Here is a tiny trained network, its code and every weight. The questions are about switching its units off for an input and a class, where a switched-off unit gives its printed mean instead of its output.

import numpy as np


def w(rows, s, z=0):
    codes = np.array(rows[::2]) - 128.0
    scale = np.full(codes.shape[1], s)
    scale[-1] = z or s
    return codes * scale


def norm(h):
    return h / np.sqrt((h * h).mean(-1, keepdims=True) + 1e-5)


def f(y):
    return np.maximum(y, 0)


def log_softmax(a):
    a = a - a.max(-1, keepdims=True)
    return a - np.log(np.exp(a).sum(-1, keepdims=True))


def net(x, mask):
    res = np.array(x, float).reshape(1, 5) / 4 @ E
    u = 0
    for l in range(3):
        y = f(norm(res) @ A[l][:, :-1].T + A[l][:, -1])
        res = res + np.where(mask[u : u + 8], y, B[l][:, -1]) @ B[l][:, :-1]
        u += 8
    return log_softmax(norm(res)[-1] @ U[:, :-1].T + U[:, -1])


A, B = {}, {}
E = w([
[178,94,27,118,134,66,122,83,143,108],'x0',
[129,95,111,86,153,142,250,200,215,59],'x1',
[66,167,94,155,101,19,160,226,46,221],'x2',
[28,111,36,66,64,171,79,203,182,158],'x3',
[176,117,166,139,66,83,77,178,165,106],'x4',
],0.0027)
A[0] = w([
[111,168,116,126,139,14,202,200,71,142,3],'0.n0',
[73,135,99,114,203,164,251,77,53,149,22],'0.n1',
[173,104,17,130,133,1,181,77,132,96,30],'0.n2',
[193,130,195,164,159,60,228,113,85,139,15],'0.n3',
[138,101,141,140,167,96,244,207,140,87,11],'0.n4',
[85,139,239,150,122,141,152,171,99,129,25],'0.n5',
[211,106,212,112,59,32,119,217,150,95,36],'0.n6',
[73,161,242,122,139,184,200,167,120,131,31],'0.n7',
],0.0075,0.0029)
B[0] = w([
[54,17,203,169,63,137,133,168,111,194,255],'0.n0',
[79,159,82,242,133,123,51,92,226,122,223],'0.n1',
[219,121,114,76,148,191,51,207,119,188,251],'0.n2',
[101,138,209,54,175,74,67,109,99,1,248],'0.n3',
[138,166,86,43,67,108,204,21,166,174,230],'0.n4',
[204,94,106,104,147,139,55,175,107,170,202],'0.n5',
[67,167,67,226,169,151,76,74,200,135,227],'0.n6',
[211,105,86,83,138,165,82,179,130,172,219],'0.n7',
],0.0083,0.0048)
A[1] = w([
[135,182,101,151,122,116,224,150,111,92,66],'1.n0',
[143,174,122,158,159,132,205,177,74,75,7],'1.n1',
[146,150,137,182,128,146,210,153,98,111,42],'1.n2',
[142,149,118,168,123,124,190,144,93,97,67],'1.n3',
[138,137,126,150,148,124,177,154,114,113,62],'1.n4',
[123,182,151,160,107,143,181,160,112,105,6],'1.n5',
[153,185,129,184,125,131,200,132,89,110,56],'1.n6',
[151,170,115,187,115,115,250,164,84,102,28],'1.n7',
],0.017,0.0013)
B[1] = w([
[145,163,113,76,112,95,68,126,97,105,250],'1.n0',
[46,107,97,95,128,152,255,25,135,90,128],'1.n1',
[89,171,156,181,168,144,160,75,79,59,128],'1.n2',
[91,110,113,119,79,150,155,94,97,33,128],'1.n3',
[144,139,113,153,88,149,79,135,94,126,128],'1.n4',
[77,164,102,119,38,137,159,117,82,89,128],'1.n5',
[134,145,157,55,48,59,134,211,78,108,128],'1.n6',
[108,50,191,211,107,190,217,165,126,123,128],'1.n7',
],0.0072,0.00013)
A[2] = w([
[18,125,20,86,63,149,139,250,145,130,91],'2.n0',
[184,123,190,137,78,112,218,101,89,111,50],'2.n1',
[205,85,157,138,163,227,149,60,196,43,115],'2.n2',
[171,59,173,138,189,222,218,176,93,45,11],'2.n3',
[114,91,164,109,157,93,90,117,192,171,240],'2.n4',
[133,241,137,39,83,120,194,65,110,183,68],'2.n5',
[148,175,156,190,123,84,51,94,3,181,157],'2.n6',
[155,167,102,160,95,130,179,180,69,85,59],'2.n7',
],0.0074,0.0011)
B[2] = w([
[167,147,204,111,188,85,101,80,106,53,241],'2.n0',
[126,112,111,154,133,126,110,128,143,120,129],'2.n1',
[69,89,170,153,93,75,134,191,92,205,244],'2.n2',
[78,125,135,171,99,132,140,127,94,118,137],'2.n3',
[151,189,88,190,145,164,254,170,41,66,253],'2.n4',
[124,130,114,141,68,155,152,74,77,112,152],'2.n5',
[135,129,72,63,97,142,213,95,208,135,230],'2.n6',
[116,113,137,127,121,133,93,92,104,146,128],'2.n7',
],0.0075,0.0068)
U = w([
[236,111,97,82,161,174,68,215,116,173,144],'0',
[45,63,190,179,78,104,173,175,89,177,155],'1',
[128,160,199,88,179,75,106,85,88,2,145],'2',
[81,183,55,232,158,142,96,99,202,116,137],'3',
[145,154,81,62,60,132,224,48,149,145,136],'4',
[121,128,99,143,119,167,128,131,102,87,3],'5',
],0.0086,0.0035)

Each question gives the input, the list of numbers given to net, and the class t.
The units are the neurons (one row each of A and B). Each row of codes is followed by its name. A weight is (code - 128) times the scale printed after its matrix; where a second scale follows, it is the last column's (A, B and U).
mask holds one flag per neuron, layer by layer. A switched-off neuron (its flag False) gives its mean, the last column of its row in B, instead of its output. The means were averaged over made-up inputs and are rounded, as every weight is.
A unit's drop is (log p(t) with every unit on - log p(t) with that unit switched off) / (log p(t) with every unit on - log p(t) with every unit switched off).
The circuit of an input: a set's keep is (log p(t) with only the set's units on - log p(t) with every unit switched off) / (log p(t) with every unit on - log p(t) with every unit switched off). Starting from the 12 units with the biggest drops (on a tie, the unit counted first), units are removed one at a time, each time the one whose removal leaves the highest keep (on an exact tie, the one counted first), for as long as the keep stays at least 0.8.
circuit, biggest first: the units of the circuit, biggest drop first
most important unit: the unit with the biggest drop
top k neurons: the k neurons with the biggest drops, biggest first
k most important neurons of layer l: the k neurons of layer l with the biggest drops, biggest first
input [3,-2,-5,5,4], class 1: top 4 neurons -> [2.n2; 0.n2; 0.n0; 0.n4]
input [0,-2,6,3,-7], class 3: top 2 neurons -> [0.n1; 2.n2]
input [7,-2,6,-7,-6], class 0: circuit, biggest first -> [0.n2]
input [-8,1,8,7,-7], class 0: top 2 neurons -> [0.n7; 0.n5]
input [-7,2,-4,-5,1], class 0: top 3 neurons -> [0.n7; 0.n5; 2.n0]
input [-7,-1,-1,6,-7], class 0: top 3 neurons -> [0.n7; 0.n6; 0.n5]
input [-5,-1,2,-2,-8], class 3: 2 most important neurons of layer 0 -> [0.n1; 0.n2]
input [8,2,-5,0,-7], class 0: 2 most important neurons of layer 0 -> [0.n2; 0.n6]
input [2,7,7,8,-6], class 2: top 2 neurons -> [2.n0; 2.n2]
input [5,-5,2,-6,-8], class 3: top 2 neurons -> [0.n1; 2.n0]
input [-4,7,3,-3,8], class 3: top 2 neurons -> [0.n6; 2.n6]
input [-4,8,6,8,-4], class 2: top 3 neurons -> [2.n0; 2.n6; 2.n2]
input [-1,-7,-8,2,-7], class 1: top 4 neurons -> [2.n2; 0.n6; 0.n4; 0.n2]
input [-1,7,5,3,-1], class 4: most important unit -> 0.n4
input [-1,5,4,3,-5], class 3: top 3 neurons -> [0.n1; 2.n2; 2.n6]
input [5,2,-4,6,-6], class 2: top 2 neurons -> [2.n0; 0.n6]
input [-6,-8,3,4,-3], class 4: top 2 neurons -> [2.n6; 0.n2]
input [7,-2,2,-7,-2], class 0: top 2 neurons -> [0.n2; 2.n0]
input [-8,-4,-3,2,-6], class 0: 2 most important neurons of layer 0 -> [0.n7; 0.n6]
input [-5,-7,1,-1,4], class 4: 2 most important neurons of layer 0 -> [0.n2; 0.n1]
input [-6,-3,7,6,-8], class 3: 3 most important neurons of layer 0 -> [0.n1; 0.n2; 0.n3]
input [-5,1,5,-1,5], class 0: most important unit -> 0.n5
input [7,-4,-5,-6,1], class 0: 2 most important neurons of layer 0 -> [0.n2; 0.n0]
input [-7,-4,-6,-5,-2], class 0: 3 most important neurons of layer 0 -> [0.n7; 0.n5; 0.n0]
input [-3,-8,0,-2,7], class 4: 2 most important neurons of layer 0 -> [0.n1; 0.n2]
input [2,-7,4,-6,-4], class 4: 2 most important neurons of layer 2 -> [2.n6; 2.n0]
input [-2,7,-4,-3,-4], class 4: circuit, biggest first -> [0.n4]
